Here is a tiny trained network, its code and every weight. The questions are about switching its units off for an input and a class, where a switched-off unit gives its printed mean instead of its output.

import numpy as np


def w(rows, s, z=0):
    codes = np.array(rows[::2]) - 128.0
    scale = np.full(codes.shape[1], s)
    scale[-1] = z or s
    return codes * scale


def f(y):
    return np.maximum(y, 0)


def log_softmax(a):
    a = a - a.max(-1, keepdims=True)
    return a - np.log(np.exp(a).sum(-1, keepdims=True))


def net(x, mask):
    res = np.array(x, float).reshape(1, 4) / 4 @ E
    y = f(res @ A[0][:, :-1].T + A[0][:, -1])
    res = res + np.where(mask, y, B[0][:, -1]) @ B[0][:, :-1]
    return log_softmax(res[-1] @ U[:, :-1].T + U[:, -1])


A, B = {}, {}
E = w([
[64,194,22,122,113,136,241,156,211,144],'x0',
[161,188,171,228,168,144,35,11,137,152],'x1',
[61,155,108,178,80,139,74,104,165,12],'x2',
[82,50,48,205,57,2,84,47,75,117],'x3',
],0.0072)
A[0] = w([
[110,123,83,143,108,31,149,129,62,129,106],'neuron 1',
[113,82,125,19,129,153,157,195,99,98,251],'neuron 2',
[165,204,184,84,176,173,154,140,137,162,167],'neuron 3',
[184,139,112,51,212,161,238,180,125,236,164],'neuron 4',
[112,174,101,203,133,113,107,90,124,158,82],'neuron 5',
[167,119,165,174,145,120,54,80,66,163,108],'neuron 6',
[99,38,45,150,93,56,154,97,103,166,188],'neuron 7',
[95,105,102,125,48,77,163,123,113,168,105],'neuron 8',
[113,47,138,34,95,96,157,255,98,112,234],'neuron 9',
[125,117,96,121,121,103,219,137,194,100,139],'neuron 10',
[94,185,92,134,105,166,206,155,166,112,156],'neuron 11',
[177,73,148,125,106,82,141,127,68,142,161],'neuron 12',
[105,157,128,192,103,105,32,95,109,72,109],'neuron 13',
[81,106,67,116,76,65,137,134,114,151,114],'neuron 14',
[75,109,80,116,115,106,176,108,152,133,115],'neuron 15',
[88,165,88,101,113,113,197,177,169,128,223],'neuron 16',
],0.0085,0.0028)
B[0] = w([
[119,132,130,153,130,98,133,171,83,154,190],'neuron 1',
[158,108,186,173,107,155,10,91,102,110,217],'neuron 2',
[86,139,165,105,135,116,131,191,114,203,214],'neuron 3',
[89,80,94,68,192,190,143,213,178,163,249],'neuron 4',
[153,121,146,160,104,137,100,78,123,104,171],'neuron 5',
[140,100,102,105,161,152,98,120,172,130,204],'neuron 6',
[118,157,169,134,115,99,138,177,103,155,223],'neuron 7',
[131,142,154,145,126,100,135,174,116,142,180],'neuron 8',
[147,126,152,140,140,159,88,71,118,117,238],'neuron 9',
[128,138,135,94,143,152,125,155,152,127,183],'neuron 10',
[117,100,103,82,158,156,128,138,162,146,197],'neuron 11',
[93,128,175,105,154,151,124,138,113,171,182],'neuron 12',
[110,87,112,99,158,182,140,124,163,140,204],'neuron 13',
[114,150,143,125,105,109,141,184,101,146,188],'neuron 14',
[107,149,139,124,146,114,130,165,129,157,171],'neuron 15',
[117,101,91,92,163,144,143,145,152,163,208],'neuron 16',
],0.013,0.012)
U = w([
[95,180,57,121,60,73,225,177,128,101,5],'0',
[117,181,205,232,49,85,111,143,42,149,187],'1',
[79,104,123,36,225,174,130,157,160,184,163],'2',
[162,108,112,189,111,165,89,2,146,46,98],'3',
],0.0089,0.003)

Each question gives the input, the list of numbers given to net, and the class t.
The units are the neurons (one row each of A and B). Each row of codes is followed by its name. A weight is (code - 128) times the scale printed after its matrix; where a second scale follows, it is the last column's (A, B and U).
mask holds one flag per neuron, in row order. A switched-off neuron (its flag False) gives its mean, the last column of its row in B, instead of its output. The means were averaged over made-up inputs and are rounded, as every weight is.
A unit's drop is (log p(t) with every unit on - log p(t) with that unit switched off) / (log p(t) with every unit on - log p(t) with every unit switched off).
The circuit of an input: a set's keep is (log p(t) with only the set's units on - log p(t) with every unit switched off) / (log p(t) with every unit on - log p(t) with every unit switched off). Starting from the 12 units with the biggest drops (on a tie, the unit counted first), units are removed one at a time, each time the one whose removal leaves the highest keep (on an exact tie, the one counted first), for as long as the keep stays at least 0.8.
units of the circuit, in order: the units of the circuit, biggest drop first
top k neurons: the k neurons with the biggest drops, biggest first
drop when u is switched off: that unit's drop, to one decimal
input [-7,7,6,-1], class 3: units of the circuit, in order	[neuron 4; neuron 3]
input [4,8,5,5], class 3: units of the circuit, in order	[neuron 5]
input [-2,6,2,0], class 3: units of the circuit, in order	[neuron 4; neuron 3]
input [-7,7,3,5], class 3: top 2 neurons	[neuron 4; neuron 5]
input [4,6,8,5], class 3: top 3 neurons	[neuron 4; neuron 5; neuron 13]
input [2,8,7,7], class 3: top 2 neurons	[neuron 5; neuron 4]
input [0,8,-5,2], class 3: top 2 neurons	[neuron 4; neuron 5]
input [1,-8,-7,7], class 1: top 2 neurons	[neuron 7; neuron 2]
input [5,-2,3,5], class 0: drop when neuron 14 is switched off	0.1
input [-3,7,6,3], class 3: drop when neuron 4 is switched off	0.2
input [-1,8,-4,4], class 3: drop when neuron 4 is switched off	0.5
input [-3,7,7,-1], class 3: drop when neuron 4 is switched off	0.3
